X = [150  99 143 128 107 106 127 135 120]
X[0]	150
X[5]	106
X[1]	99
X[6]	127

A =
[[156 133 128 128 125 124 128 129 125 128 133 128 128 130 128 143]
 [120 137 129 127 135 134 128 128 137 128 125 129 128 120 127 123]
 [112 116 127 129 127 124 128 127 129 129 123 126 128 136 128 133]
 [112 119 127 129 126 123 127 128 124 128 124 127 128 135 128 137]
 [115 137 128 127 133 135 128 128 133 128 126 129 128 118 127 117]
 [155 130 128 128 124 126 128 129 124 128 134 128 128 130 129 130]
 [157 132 128 128 125 125 128 129 125 128 133 128 128 130 129 140]
 [153 129 128 128 123 128 128 129 123 128 135 128 128 129 129 124]
 [122 128 127 127 125 134 129 128 120 128 132 129 128 123 129 104]
 [145 133 128 129 126 123 127 129 124 127 131 128 128 130 128 149]
 [152 129 128 128 123 128 128 129 123 128 134 128 128 129 129 125]
 [153 133 128 128 126 124 128 129 125 128 132 128 128 130 128 146]
 [124 128 127 127 124 134 129 128 119 128 132 129 128 123 129 105]
 [147 133 128 129 126 123 127 129 124 127 131 128 128 130 128 148]
 [112 135 128 127 130 136 128 128 127 128 128 130 128 118 127 110]]
A[0,0]	156
A[14,12]	128
A[10]	[152, 129, 128, 128, 123, 128, 128, 129, 123, 128, 134, 128, 128, 129, 129, 125]
A[6]	[157, 132, 128, 128, 125, 125, 128, 129, 125, 128, 133, 128, 128, 130, 129, 140]
A[10,1]	129
A[7,13]	129
A[5,14]	129
A[4,10]	126
A[6,15]	140
A[5,8]	124
A[11,14]	128
A[3]	[112, 119, 127, 129, 126, 123, 127, 128, 124, 128, 124, 127, 128, 135, 128, 137]
A[14,6]	128
A[0,15]	143
A[7,14]	129
A[13,0]	147
A[0,4]	125
A[:, 9]	[128, 128, 129, 128, 128, 128, 128, 128, 128, 127, 128, 128, 128, 127, 128]
A[:, 8]	[125, 137, 129, 124, 133, 124, 125, 123, 120, 124, 123, 125, 119, 124, 127]
A[:, 2]	[128, 129, 127, 127, 128, 128, 128, 128, 127, 128, 128, 128, 127, 128, 128]
A[11,11]	128
A[7]	[153, 129, 128, 128, 123, 128, 128, 129, 123, 128, 135, 128, 128, 129, 129, 124]
A[1,3]	127
A[4,2]	128
A[10,9]	128
A[9,7]	129
A[0,5]	124
A[1,15]	123
A[0]	[156, 133, 128, 128, 125, 124, 128, 129, 125, 128, 133, 128, 128, 130, 128, 143]
A[0,11]	128
A[8]	[122, 128, 127, 127, 125, 134, 129, 128, 120, 128, 132, 129, 128, 123, 129, 104]
A[9,0]	145
A[8,1]	128
A[:, 10]	[133, 125, 123, 124, 126, 134, 133, 135, 132, 131, 134, 132, 132, 131, 128]
A[1,6]	128
A[14,15]	110
A[3,0]	112
A[12,3]	127

data = [128 117 152 127 124 123 137 119]
data[0] -> 128
data[2] -> 152
data[4] -> 124
data[5] -> 123

a =
[[125 116 123 149 134 122 135 123 130 124 125]
 [129 134 130 112 131 129 127 129 128 126 133]
 [131 128 129 121 130 130 131 128 127 127 129]
 [131 132 130 113 130 130 128 129 127 126 131]
 [126 125 131 150 113 132 125 132 132 142 121]
 [126 133 126 119 133 125 124 127 125 121 131]
 [126 140 130 108 128 128 119 131 126 127 134]
 [132 132 131 112 130 131 130 129 128 127 131]
 [129 131 128 116 132 127 128 128 127 125 131]
 [144 121 135 113 127 141 145 128 132 134 128]
 [124 124 121 131 142 119 131 122 125 115 130]
 [131 131 130 115 130 130 130 128 128 126 131]
 [138 116 130 128 132 133 147 125 133 130 127]
 [128 132 127 116 134 126 127 127 126 122 132]]
Rows and columns are counted from 0.
(0, 0) = 125
(9, 1) = 121
(11, 7) = 128
(5, 8) = 125
(7, 7) = 129
(13, 7) = 127
(10, 1) = 124
(3, 6) = 128
(5, 7) = 127
(3, 10) = 131
(7, 2) = 131
(5, 5) = 125
(0, 6) = 135
(11, 9) = 126
(8, 6) = 128
(6, 7) = 131
(6, 6) = 119
(4, 7) = 132
(1, 0) = 129
(9, 7) = 128
(9, 10) = 128
(11, 5) = 130
(1, 1) = 134
(13, 2) = 127
(2, 1) = 128
(7, 9) = 127
(2, 4) = 130
(7, 10) = 131
(1, 8) = 128
(8, 1) = 131
(11, 2) = 130
(13, 10) = 132
(9, 8) = 132
(9, 6) = 145
(12, 6) = 147
(3, 2) = 130

m =
[[124 141 129 106]
 [124 139 128 151]
 [126 133 125 153]
 [133 116 119 127]
 [136 104 132 132]
 [126 133 125 153]
 [129 127 125 123]
 [127 133 125 129]
 [126 133 125 153]
 [131 119 118 136]
 [136 108 121 115]]
Indices start at 0.
(0, 0) -> 124
(1, 2) -> 128
(9, 2) -> 118
(1, 1) -> 139
(2, 1) -> 133
(10, 3) -> 115
(7, 2) -> 125
(5, 0) -> 126
(10, 0) -> 136
(4, 0) -> 136
(4, 1) -> 104
(10, 1) -> 108
(2, 2) -> 125
(1, 0) -> 124
(5, 2) -> 125
